[ 11 -10  11 -40 -11   0  -4   0  32  -6 -12 -18   9   8  -7  36 -37  28
  12   4  48 -34 -15  46  -3 -13  26   0  -3  17  23  13   9  -4  20 -16
  35  15 -43 -24   2  32]
3
[  2  -6  22  11 -10  10 -16 -29 -13  13  -7 -22 -25   3 -25  13  17   6
  30  -2  13 -20  31  14   9 -24  25   7   9  10  -1   3  42   5   7 -16
  35   3 -11 -26  11  -2]
3
[  5  -1 -31 -12  -3   1   1  17  -2 -15 -34 -13   7   2 -13 -15 -26   9
  -3  -1 -15  -2  28 -17  -2  -4   0  -8  35   0 -17   8   9 -19 -12 -13
   8   3   4  11  39  11]
6
[ 27 -20  -5  36  12 -13 -13 -33 -37  19   8  -4  36 -43  -6  -8  10   8
  -9  15  32 -24   8 -12 -29  -7 -10 -27  -6  -6 -17   8  13  22  19 -17
  28  11  -2 -10  11  15]
8
[-15 -20 -37 -15 -36 -29  -2 -61 -17 -13 -15 -35 -22  -7  27  34  -7 -21
 -20  20   3 -48  45  13  35 -48  23 -24 -15   2  44 -11  26  -2 -41   0
 -48  39   7 -19   4  57]
8
[ 22  21  11  10  -1  24  -3  16 -16  -5 -54   0 -23 -16  -7  20 -17   3
  -5  15 -28  -1  30  13 -16 -29 -25  -5  19  12  42  16   8   1 -18  22
  -9   9   4  13   6  20]
8
[ 23   1   2  12 -10   7  -5 -10 -15   3 -15 -27   5  15 -28   0 -31   4
   2   1  21 -14   1   6  -6  -6  14   1  25  21 -14   5   3 -13  10  -1
  14  -9 -18 -16  22  -3]
6
[ 32  67 -26  35   2  40 -29 -17 -31 -36   1 -11 -18  11 -32  39   7  35
  22  23  28 -23  34  59  29  24 -10  54  19  11 -39 -16  57 -30   6  -9
  14  11  26  -5  43  -6]
7
[ 18  -1  -9   0 -12   5 -10 -15 -14   9 -29 -23 -10   4 -34   0 -32   2
   6   6   8 -36  15  21  -8  -6  19  -2   7  -9   7   3  18  -4  -6   3
  17 -11  -4 -18  16   1]
6
[ 20 -12  -1  43  23 -30  -1 -73 -21 -18  72  -7  37  -2 -52  -6  26   9
  -9 -21  44  24 -37  25  -3 -39  21 -26   1  30 -54 -24  37   7   7 -25
  17  42   4 -32  49  -4]
5
[ 16   1  22  -1 -14  -4  -5 -29  -4  10  -1 -18 -15  20 -33  11   7   3
   8   6  12 -40   5 -11 -23 -12  21  -3   2   2 -20  -3  33  -2   3 -22
   8   9 -16 -26  30 -13]
4
[-10   6  33   4   0  17   4   4  -8   8  15   9 -25  -1  -1   1 -39   6
  -4  18 -36 -31  33 -11  11   4  -7   1  14  -7   5  24  34 -24 -29 -10
 -13  -1  46 -25  14   9]
7
[-17  -4  -6  10 -16   8   7   5  18 -20 -20 -11   0  17 -25  35  -7   2
  11  33 -17   8  -5  21  28  -6  14   2  13   7  -6  17  25  19 -33 -16
  18  16  45   8  35  10]
10
[ -8   1   9  -3 -11   9   5  10   8  -1 -20   0   3  14  -2  14   2   0
   8  15 -22   9  -2   1  13   7 -13  -4  15   9   5  12  10  19 -19 -12
   6   6  37   8  24   2]
10
[ 20  16  14 -12 -32  -7  30  33  -5   3 -17  19 -32   9   7 -13 -45 -14
  12 -18 -33  -2  21   2   5   1   0  -7  39  15  27  -4   8   9 -16 -11
  -9  -3   2  -6   9 -12]
9
[-15  13  15   3  -1   6  -8   1 -12   9  -3  -1 -31  -7 -16   2 -21  16
   2   9 -40  19  11 -17  -1   0 -11  -2  16   0  10   6 -28   4 -17  -3
 -11 -10 -12   3  33   6]
1
[ -2   7  10   1  12  -3  12  26   5 -11  -3  -2  -5  24   2  -4 -13  10
  -2   7 -22  -1 -11 -21 -15  -6  -6  -6   2  -8 -17  11  -5 -20  -9 -21
   2  10  13   0  22  -2]
4
[ 13   5  15   7  -1   2  -4  -2   2   4  -2  -4 -14 -11 -35   0   4   3
 -14   9 -26  -7  20 -12  -3 -14  13   0  13 -23   7   7   8   2 -22  -2
   1   5  -1  -2  23   1]
8
[  1   2  -9  18 -15  12  -9 -46 -25  14 -10 -26 -12  -7 -13  -5  14  13
   9 -16  41 -25   8  -5  37   9  16   2   1  11  -7  -3  28   9  -1  -4
   6  21  14 -16  -7   0]
0
[ -15  -84   11  -27   71 -100    8    3   38  -24   48  -33   28   14
   97   -3  -14   20 -106  -72 -101  -13   -3   -5   62   20   42    0
   -4   29  -33   25  -44  -96   25  -44  -70   30  -95  -15  -19   45]
5
[-10   4  26 -19 -63  50  -6 -19  20 -23  10 -22   4  13  37  58  26  12
  41  41  59  -9 -29  -7   2 -30 -20 -27 -33  55  55   2  72 -60  13 -25
  11   4  35  19 -21  33]
0
[ -9  -1  29 -10  -1 -18  10   7   4  -3 -22  19 -55  36  62 -42  36 -30
  40   5 -22 -16  92 -10   7  -6  27  23  49  54  35 -23  72 -23  -3 -51
  38  40 -38   0  48 -26]
3
[  1  31 -92  15   2  -3  -4 -12 -72 -36 -13 -62  62 -43  31 -17 -36  41
 -51  57  59 -50  23   7 -43  18 -42 -30   2 -90 -15  16 -74  -2 -13  43
  11 -31  -5 -13  13  41]
8
[ 36   2   1   4  13  -5   1 -15 -28  10 -21   6   4  12 -15 -23 -25   6
 -26 -23  23 -31  37  17  -3  -5   0  30  48  -6  -1  -6   8  -9  17 -18
  14  12 -18 -21  42  -5]
2
[  5   1  14   9 -21  26 -10 -40 -15   9  -2 -16 -19   3 -22   3  10   3
   4  -8  35 -33  -2   1  21   2  21   4  10  18  13   2  24  -1   5   0
  15  12   6 -18   2  -1]
0
[-21   7   2  17  -2  15   5   0  -4  -1 -24  13 -15  -8  -5  -2 -10  -2
  -9  17  -9  10  -3 -23  26   0   3 -15   4  17  11   0  23  18 -14  -5
   5  17  39  15  29  -4]
0
[  1  17  -1   2  11   7   9  14  11 -20  -4 -20   9   9 -33  29  13  27
   8  23  -7  30   6   3   4  -6  11  -8  11   3 -38  18  46 -14 -11 -27
  44  23   9  15  31  -4]
3
[ -62   10    2   17   46   14    3  -16    8   33   43  -60   10  -50
  -21  -16   51   14   -9   77    8   10  -62   41 -114   30  -23   -5
   -3   18   32   44  -68   53  -44  113  -28   20  -43    3  -47   -7]
10
[-16  17  14   4  -7  14   5   3  15 -14   1 -13  -9   1  -4  -4 -17  14
  -1  19 -27  12  -1 -26  16 -18   6  -2  13  11   6   7  -4  -8 -26 -19
  10  -2   9  13  50   2]
1
[  0  -6  15  12  -9  20 -15 -13  -3   8  13 -15   1  17  -1   6  10   3
  22  -5   7  -5 -10  26   8   9  -4  12   7  22  14  -1 -11  31  -7  -4
  12  -5  27 -22   1  16]
10
[  3  -2  -7 -21 -31   7   5 -19   1   1 -15 -15   3 -14 -20  -1  -8  29
  -2 -13  32 -34  -9  22  36   8  22   8   4  -4  15  13   6 -22  13  -7
  28  -1   5 -20  -8   6]
0
[  3 -17 -14  15 -44   6   5 -22 -28 -18 -53 -13 -29 -11 -22  -5 -46 -29
  13  23  22 -68  61  -6  20 -50   7 -33   8 -10   3   1  63  10  -5   3
   8 -19  29 -20  35   6]
6
[ 18  11  17  15 -14  17 -21 -24 -20  19  -7 -16   3  15  -8   5  12  -5
  13   0   8 -20  22   4   3 -14   3  16  18  19  12   7   6   5   3  -1
  13  -5  -4 -21  19   1]
2
[  1  17  35  21 -22   9  18  -9   0 -10  15  -5  -4  -3 -13   2 -38  -8
 -11  41 -29   9 -15 -43  -9   8   5 -12  15  -7  -9  16 -14  -6 -18 -17
  13 -14  26   0  47 -10]
1
[  1   0   0  14  -2  18 -13 -32 -10   9  28 -16   3 -23 -21  -7   2   6
  11  -4  15  -4  -6   5 -12 -17   1  -4  -3  26  13  -8  -1   6 -13   6
   4  -2 -13 -10  14   7]
1
[-12   2  -9  10   1  29 -26 -26  -4  -3  14 -27   4  -3 -10  -5  20  20
   3  -4  44 -34 -23  15  43  -2  18   6 -10  25  19   9  18   1   3   2
  21   8  -2 -11  -2  16]
0
[ 15  -8  -3   9  -5  -5 -35 -55 -30  27   5   5 -22  13 -31  10  -9  -6
   5  -8  47 -40  15  30   8  -9  47  30  -6  10  19   5  33 -17  -4 -14
  22  15 -16 -32   0  14]
5
[-22  11   7   3 -11  14   6  15  10 -14  24 -10   6  -3  -3  -8 -22   2
   0  31 -18  14  -1 -19   2 -10   0 -19  11  21   7   8   8   9 -38 -16
   2   4   8   9  37   3]
1
[ -6   6   7   3 -26  22  -5 -13   3  21 -33 -17 -22 -14 -11  14  -1  16
  37 -13  25  -7 -15  -6  25   1  14   1  -4  17  11  -5  21  16  -4  10
   7  10   7   7 -10  -8]
0
[ 20   3   1  10 -16   0  -3 -33 -30  24   9 -17 -18  -8 -19  -1  -2  22
  28 -13  30 -24   3   3 -12 -14   1   4  12   8  15   8  22 -10   6 -15
  13  -5  -5 -14  -7  10]
9
[  4  12  -6  -4   9   5   7  17 -15  -2 -16 -11   8  -2  17  -7 -38   2
 -17   9   7  -7  12 -13 -13   5 -13 -13  15  10  -7  11  14   6  -7  10
   9  13  16 -10  21  11]
7
[ 13  11  11  -1  -6   8  12  26  -7  11 -36  11 -21  14 -20  -8 -59 -10
  -7  24 -21 -17  21 -16   5  15  15 -13  32  -6  -3  13  29  -2 -16  -9
  29 -10   5   4  35   0]
6
[  8  15  14 -44 -28 -12  -1  -3 -64   1 -16  16 -34   4  -5  -4 -15  10
 -13 -28 -17 -58  33  23  66 -20 -22   3  24  -7  18  10  20 -47  40 -11
  11 -39  10 -46  42  17]
7
[ -5  13   4   6 -13  14  11 -15  -9 -13  -9  -8  -5   4 -15   7   8  10
 -10   8  -7   6  -7 -13  30   6   7 -13  25  16 -10  11  18 -10  -9 -10
  16  24  25   5  28  -1]
0
[ 23  13  25   6  -1   3 -10 -11 -18   5 -16  -8 -10  17  -4  24  -9  14
  20  -1  -1 -19  14  24  10  -2   1   2  -9 -10   4   6  11 -22  15 -11
  23 -12 -14 -23  10  -6]
3
[ 38   3  32   1 -32  10  -1 -30  -7   2  -4 -17  -9  20 -31  17   9  13
  22  -7  12 -11   6  29  -3  17 -13  21  20   0   8  13   5 -15  15 -11
   9 -11  16 -37  -3   8]
10
[  8   0  11   0 -25  25  -6 -30 -17  -6  24 -38 -27  10 -26   7  -3   3
  -8  -7  28 -58   7   1  28  30  32  17  20  21  -7  16  42   4 -11 -18
   4  22  21 -18   1  13]
0
[ 24  12   9  15   9   8  -7 -12  25   7 -18  14  10   8 -21 -17 -23  25
  18 -34  23 -19 -18   6  17 -30  18  30   1  21  -1 -20 -27 -21  20 -11
   6 -12 -18 -31  29 -12]
4
[ -3  10  27   1   0   8   9  29 -11  -5 -32   7 -24  -2  18  16 -36  -6
  -8  19 -20 -18  17 -13  17  -4 -11 -13  21  18  -8  20  32  -1  12   5
  16   2   6   1  28   4]
7
[-13  13 -23  -1  13   1   8  30   9  10 -53 -10  -1   7   3 -21 -40  -1
  -7  14 -17   9   9 -36  20  -6  17  -8  17   3  -1  -1  27 -11 -33   0
   4   2  -7  32  38 -11]
6
[-14   1  -4  16  -4   4  -3   7  -6   3 -22   1 -26  -9   4  29  -5 -11
  -2  33 -27   7  18 -38  18 -21   9 -17  -5 -21   7   0  30   4 -38  -5
   0  13  21  33  19  23]
8
[-20 -39 -58   1 -32 -59 -67 -12 -62  -2  24 -15  10  27 -27 -26  45  -9
  33 -51 -10  77  68 -69   2 -43 -10   7 -17  13 -21 -34  23 -22  -8 -79
 -72 -12  34 -21  53  -5]
5
[-11  -9  10  21 -15  -4  -7   2   6  15  -9 -29   0  20 -30 -10 -21  23
  22  17   4  -3   8 -40  33  -4  49  19  26  10 -41  33  -9 -21   5 -36
  42 -21   2 -12  31  -9]
6
[  7   3   8  11 -20  -6   5  -3  -7  -3 -29  -3  -1   1 -26  31 -10 -10
 -18  35 -21  14  11  -8  -9  -1   2   8  36   1 -18  26   4   8   8 -12
  10  17  17   6  36   1]
2
[ -6  26 -42   6  37  13   0   8   1 -27   3   5  16 -13  29  -5  20  46
  21 -15 -15  49  -8  12   5  -3 -41 -26 -17 -17  -7 -15 -58 -26 -13  16
  39   4  -2  28  13  33]
1
[ 19  11  51  20 -31   8 -17   3 -18   0  -1 -32 -44  23  -5   7  19 -13
  64   7   9  18  28  24 -36 -18 -16 -10 -21  15  32 -14  26  17  22   8
  13 -30 -12 -44 -19 -16]
3
[  5   1   7   4  -8  -2  14   7  -4 -10 -19   5  15   7   3  14 -10   1
  -8   9 -28  13  -2   4  13  16 -23 -10  27  12 -12   5   4  13  -4 -19
   0   5  36   5  37   5]
10
[-32   2 -27  -6  -5   9  -3  27  -2 -13   5 -14  17  14  18   6   7   4
  -3  38 -10   4  -3  -5 -27  -8  -6  -9  -2   2  -5   9   7 -17 -24 -16
  -1  15  15   9   6   4]
4
[  5  27  21   4   2   7  14  20   4 -13   1   2  -2  -2 -31  14  -2  11
   6  34 -33   0  22   2   5  15   6  -7  16  -5 -25  27  30 -19 -14 -11
  26   1   4   0  31 -19]
3
[ 19   2  13  14 -22   4 -18 -44 -44  36 -22 -21 -26 -14 -30  18  -3   9
  19   7  17 -41  27  -3  -3 -19  18   7  23 -13  10   5  28  12 -16  -6
   9  11 -19 -13  17   9]
8
[ 10  -1   1  13  -4  13 -19 -16 -24  10 -30 -15 -22   7 -25 -10 -29   1
  10   1   0 -36  31  11   3 -15  16   7  28  20  12   7   5  -3   1   6
  15 -17 -15 -22  29   9]
6
[  8  -1  11  10 -12 -11 -13 -34 -15   7  21  -7 -19  -2 -32  -1  -1   9
  19 -11  24 -10   5  17   9 -18  23  14  -1  10  -1   5  30 -15  -4 -10
   8   2   1 -29   1   7]
5
[-30   3   7   7   2  -5  -9  14 -21   6  -7  -4 -31   5  32 -24 -10  -3
   3  -5 -54  30  29 -50  17   0  -5   5  46  28   6 -14  -6   4 -21 -31
 -15   5 -23  23  60   0]
1
[-11  -4  -9  10   0 -11  11  20 -13   6   0  -3 -20   0  -1 -23 -13  -3
   4   3 -11  21   7 -21  -6 -18  -2 -13  23  10  22  14  18   5 -16 -12
   2   8   0   8   6   7]
9
[  5  11  16  13  -9   7   5  12 -17   7 -12  10 -19   0  -4   6  -8  -2
   2  17 -28 -12  28 -18  15  -9  10   4  27  -1   4  15  15   0 -27 -19
  12  17  21  11  25   3]
8
[ 13  10   6  -2 -28  -2  12  20 -19 -10 -16   8 -10  -3   4 -14  -8 -17
 -15   3 -44  -9  29 -23  19   4  -3   3  44 -38   1  16 -10  -8 -23 -15
  -2  14  18   5  18  -5]
8
[-27  11  31  12  28   8  17  32  -7 -10  -8  -5   4  -8   4  -5   9  27
   2  45 -22  11  12   6 -14 -18 -33 -46  17  -3  -8  54   7  -1  -1  11
  38  13 -17  -1   6  -1]
3
[  9   9  17  15  -7  11  -1 -41 -29  12  28  -6 -23  -9 -17  -6   6   8
  18  -9   8  -9   9  -1   9  -9   2  -4  15  21   3  -9   7 -10  -5  -4
  21  -3 -16 -16  22  10]
1
[  6  -5  26  -5 -19  15   4   9  12   7  37   0  -4 -14  36   6 -18   2
  29  -9   5 -19  35  20   3  19  -6  -1   0  37  10 -14   9 -10   4  -4
 -25 -10 -13 -33 -42  12]
3
[  1  14  14  14  -5  11 -15 -18 -19  31  -9 -14  -4   3  -9   8   8  13
  22  13  22  -6   5  14  -6 -13  -4  13   9  11  14   4   6  16   5   2
  23  -3  -3 -11   9   4]
2
[ 13  18  18  10   3  24  -3 -11 -16   0  -1 -23 -11   6 -25  21  -2  14
  15  19  27 -19  20  34 -19 -13   1  -4  -5  11   9  10  32  -6  -1   9
  25  -3  -5 -23  -2   0]
3
[ 17  16  14  27  19  27  13   1  -2 -10  32  10   3  14 -66 -10  10  16
  15  -2  -3 -11  17  53  -2  14   3  22  28  29 -23  14   9  26 -34  -2
  28  14  56 -23  28 -14]
10
[ 33  25 -33  -2  -2  17 -17  22 -24  -9 -40 -29 -14  23  23  -1 -41  12
  15 -13  49 -41  17  59  -4  23   6  66  17   9  38  12 -55   3  17  22
  45 -14  -6 -19 -13  38]
2
[-35 -29  32 -19 -22 -15 -14 -47   5  43  17 -20 -48  22  25 -35   7 -17
  30 -12  32 -22 -12 -26  10 -27  39  10   9 -35  43 -20  25  13  -8 -16
  26  28 -12 -41   4  10]
7
[ 11   7  18   6  -5  13  -5 -22   5   9  -8 -25 -14  -9 -25  27   6  15
  29   8  12  -9   2  16  -4  -9  16   9   0   6   0   9  36 -12   2  -1
  25   7 -13 -11  -2   2]
3
[-18   5  63  -7 -27  36  -5  31  33 -34  21  -3  27  31 -12  33 -13  46
 -30  61 -21 -16  28  39  34   2 -17 -12  50  61  -9  54   3  28  27 -54
  21 -23  22 -39  39  27]
10
[ 17   0   4  -1  -2   0 -11  -5   4  22 -12 -16   8 -17  -1   5  -8  27
   4  -3   3 -12  16   0 -12  -6   8   2  -1  -9  16   4 -20   1 -11   1
   5   0 -20  -9  -9  19]
8
[ 11  -4  -3   6  -4   9 -18 -37 -24   1   8 -26  -8   6 -49  -3  -3   8
  -1  -5  14 -37  16 -12  10 -19  12  -6  23  15 -22   7  28 -12   1 -13
   3  -3   0 -15  45  13]
6
[ 38  19 -12   2   5  35  22  47  29 -40 -21  -7  24  -9  14  37 -41  44
  18 -26  40   9 -16  80  34  18 -15  11  28   1 -28  18 -15 -36  29  21
  43  21 -43  -1 -58  27]
3
[ 20  24   0  -5   1  12   3 -24  -8   1  14  -2   5  16  -7   3 -11   1
 -17  19  29 -28   0  29  -7   8   6  28  26  18  28  13  -7 -19  -5   2
  23  18   8 -16  18  28]
2
[  3  15  14  -9  -6  -6  13   5   1   9 -35   5 -13   7 -13  11   3   4
   6  21 -27  12  31 -18 -12 -10  -6  -2  26   0   0  14  16  -4 -10  -8
  21  13   9  13  43   0]
2
[  5   8  -6  -5 -14  -5  15  15  -3   6 -12   5 -12  -2 -13  -3 -20  11
   8   5  -3   0   9 -18  -5 -11   4  -5  20   8   8  11  26   0 -11 -28
  11   7  14  17  21  -6]
9
[ 15  -3   8   9 -18  11 -23 -24 -21   8   1  -8 -17  -6 -21   3 -17   4
   1  13  28 -51  16  10  12 -21  16  10   9 -24  36  11   5  -2  -6  -7
  14  -7 -10 -27   7  34]
8
[  5   0  -8  23  -3   9 -10 -14 -39  20  11 -22 -21  -3  -7 -17 -10  12
  22  -7  29 -21  17  21 -21 -17  -1  -1  21  22  25   7  17  24  -8   0
  11   0 -15 -21 -10  13]
9
